Below is a small trained network, with its code and all its weights. Each question gives an input and a class and asks what happens when units are switched off, that is, made to give their printed mean instead of their output.

import numpy as np


def w(rows, s, z=0):
    codes = np.array(rows[::2]) - 128.0
    scale = np.full(codes.shape[1], s)
    scale[-1] = z or s
    return codes * scale


def norm(h):
    return h / np.sqrt((h * h).mean(-1, keepdims=True) + 1e-5)


def f(y):
    return np.maximum(y, 0)


def log_softmax(a):
    a = a - a.max(-1, keepdims=True)
    return a - np.log(np.exp(a).sum(-1, keepdims=True))


def net(x, mask):
    res = np.array(x, float).reshape(1, 4) / 4 @ E
    u = 0
    for l in range(4):
        y = f(norm(res) @ A[l][:, :-1].T + A[l][:, -1])
        res = res + np.where(mask[u : u + 6], y, B[l][:, -1]) @ B[l][:, :-1]
        u += 6
    return log_softmax(norm(res)[-1] @ U[:, :-1].T + U[:, -1])


A, B = {}, {}
E = w([
[172,103,3,207,198,158],'x0',
[64,89,166,216,131,87],'x1',
[129,128,129,129,127,128],'x2',
[121,187,161,185,118,185],'x3',
],0.0061)
A[0] = w([
[182,121,32,179,174,157,99],'L0N1',
[155,170,199,205,125,248,145],'L0N2',
[175,53,16,208,161,203,135],'L0N3',
[62,103,181,173,136,29,2],'L0N4',
[10,13,107,236,175,143,21],'L0N5',
[1,129,115,161,141,31,28],'L0N6',
],0.0067,0.0061)
B[0] = w([
[63,36,78,165,160,111,214],'L0N1',
[18,168,79,116,96,160,241],'L0N2',
[218,172,64,124,75,183,254],'L0N3',
[123,68,218,155,188,214,165],'L0N4',
[116,254,139,96,159,49,194],'L0N5',
[131,60,109,64,125,138,165],'L0N6',
],0.0094,0.006)
A[1] = w([
[204,138,198,165,164,58,176],'L1N1',
[133,132,69,249,254,109,161],'L1N2',
[163,45,194,67,187,100,5],'L1N3',
[145,197,148,171,91,201,46],'L1N4',
[147,227,83,58,91,55,108],'L1N5',
[115,131,110,69,91,94,41],'L1N6',
],0.0095,0.0025)
B[1] = w([
[199,32,105,140,128,115,155],'L1N1',
[163,174,165,5,154,106,242],'L1N2',
[185,105,199,195,178,131,208],'L1N3',
[149,118,130,105,192,181,207],'L1N4',
[174,144,150,93,79,157,254],'L1N5',
[108,163,110,109,172,128,176],'L1N6',
],0.012,0.0052)
A[2] = w([
[98,118,169,126,111,229,232],'L2N1',
[147,27,57,148,85,191,103],'L2N2',
[170,230,28,65,167,154,122],'L2N3',
[2,99,208,160,160,48,160],'L2N4',
[223,103,116,100,98,101,1],'L2N5',
[131,43,56,111,183,145,66],'L2N6',
],0.0095,0.0049)
B[2] = w([
[151,130,106,120,165,98,207],'L2N1',
[80,30,53,206,86,137,149],'L2N2',
[108,108,220,122,116,152,247],'L2N3',
[99,182,80,245,183,102,169],'L2N4',
[121,146,62,97,122,51,148],'L2N5',
[80,196,147,122,69,103,146],'L2N6',
],0.012,0.013)
A[3] = w([
[251,83,89,94,43,15,110],'L3N1',
[245,70,151,112,189,35,89],'L3N2',
[189,94,98,114,83,74,190],'L3N3',
[137,5,40,80,93,66,3],'L3N4',
[194,53,137,94,90,73,120],'L3N5',
[147,57,56,127,70,197,194],'L3N6',
],0.011,0.0033)
B[3] = w([
[63,108,19,186,41,25,236],'L3N1',
[253,111,145,48,93,113,254],'L3N2',
[85,174,140,164,87,73,190],'L3N3',
[18,180,155,106,63,153,176],'L3N4',
[111,162,75,110,170,81,205],'L3N5',
[165,26,124,203,170,176,234],'L3N6',
],0.012,0.0061)
U = w([
[215,172,67,52,50,3,167],'0',
[122,218,211,47,156,190,252],'1',
[242,80,212,186,218,54,85],'2',
[66,221,116,234,234,90,23],'3',
[63,76,41,189,47,63,95],'4',
[161,48,100,197,157,228,100],'5',
],0.015,0.003)

Each question gives the input, the list of numbers given to net, and the class t.
The units are the neurons (one row each of A and B). Each row of codes is followed by its name. A weight is (code - 128) times the scale printed after its matrix; where a second scale follows, it is the last column's (A, B and U).
mask holds one flag per neuron, layer by layer. A switched-off neuron (its flag False) gives its mean, the last column of its row in B, instead of its output. The means were averaged over made-up inputs and are rounded, as every weight is.
A unit's drop is (log p(t) with every unit on - log p(t) with that unit switched off) / (log p(t) with every unit on - log p(t) with every unit switched off).
The circuit of an input: a set's keep is (log p(t) with only the set's units on - log p(t) with every unit switched off) / (log p(t) with every unit on - log p(t) with every unit switched off). Starting from the 12 units with the biggest drops (on a tie, the unit counted first), units are removed one at a time, each time the one whose removal leaves the highest keep (on an exact tie, the one counted first), for as long as the keep stays at least 0.8.
units of the circuit, in order: the units of the circuit, biggest drop first
k most important neurons: the k neurons with the biggest drops, biggest first
top k neurons in layer l: the k neurons of layer l with the biggest drops, biggest first
input [0,5,6,-1], class 2: 2 most important neurons	[L0N4 L0N3]
input [5,2,-4,2], class 1: 2 most important neurons	[L1N2 L2N3]
input [-7,1,-2,7], class 3: units of the circuit, in order	[L0N3 L2N4]
input [-7,0,0,1], class 1: units of the circuit, in order	[L3N1]
input [-3,2,3,-7], class 2: units of the circuit, in order	[L0N2 L1N3]
input [-4,1,-4,-5], class 2: units of the circuit, in order	[L0N2 L1N3]
input [0,-3,-5,3], class 1: 3 most important neurons	[L0N1 L0N3 L1N1]
input [-2,7,5,-5], class 2: 2 most important neurons	[L0N2 L0N4]
input [1,-6,-1,6], class 5: 2 most important neurons	[L1N2 L0N5]
input [8,-7,-2,2], class 5: top 2 neurons in layer 3	[L3N6 L3N1]
input [7,-1,0,-5], class 4: 2 most important neurons	[L0N3 L2N2]
input [0,2,-1,-1], class 2: top 3 neurons in layer 1	[L1N3 L1N2 L1N5]
input [0,-6,-1,7], class 1: 2 most important neurons	[L0N3 L0N1]
input [7,5,7,-8], class 0: units of the circuit, in order	[L1N2]
input [3,-2,1,-1], class 4: 2 most important neurons	[L0N3 L0N2]
input [4,-7,-5,6], class 5: top 2 neurons in layer 0	[L0N3 L0N5]
input [2,-3,2,-2], class 4: 3 most important neurons	[L0N3 L0N2 L0N5]
input [7,2,0,4], class 1: 2 most important neurons	[L1N2 L0N5]
input [2,-4,3,-1], class 4: top 2 neurons in layer 2	[L2N5 L2N2]
input [-1,8,7,-8], class 2: units of the circuit, in order	[L0N4]
input [-1,6,6,-7], class 2: 2 most important neurons	[L0N4 L0N2]
input [-6,7,8,-7], class 2: 2 most important neurons	[L0N2 L1N3]
input [0,-3,-7,5], class 1: top 2 neurons in layer 0	[L0N1 L0N3]
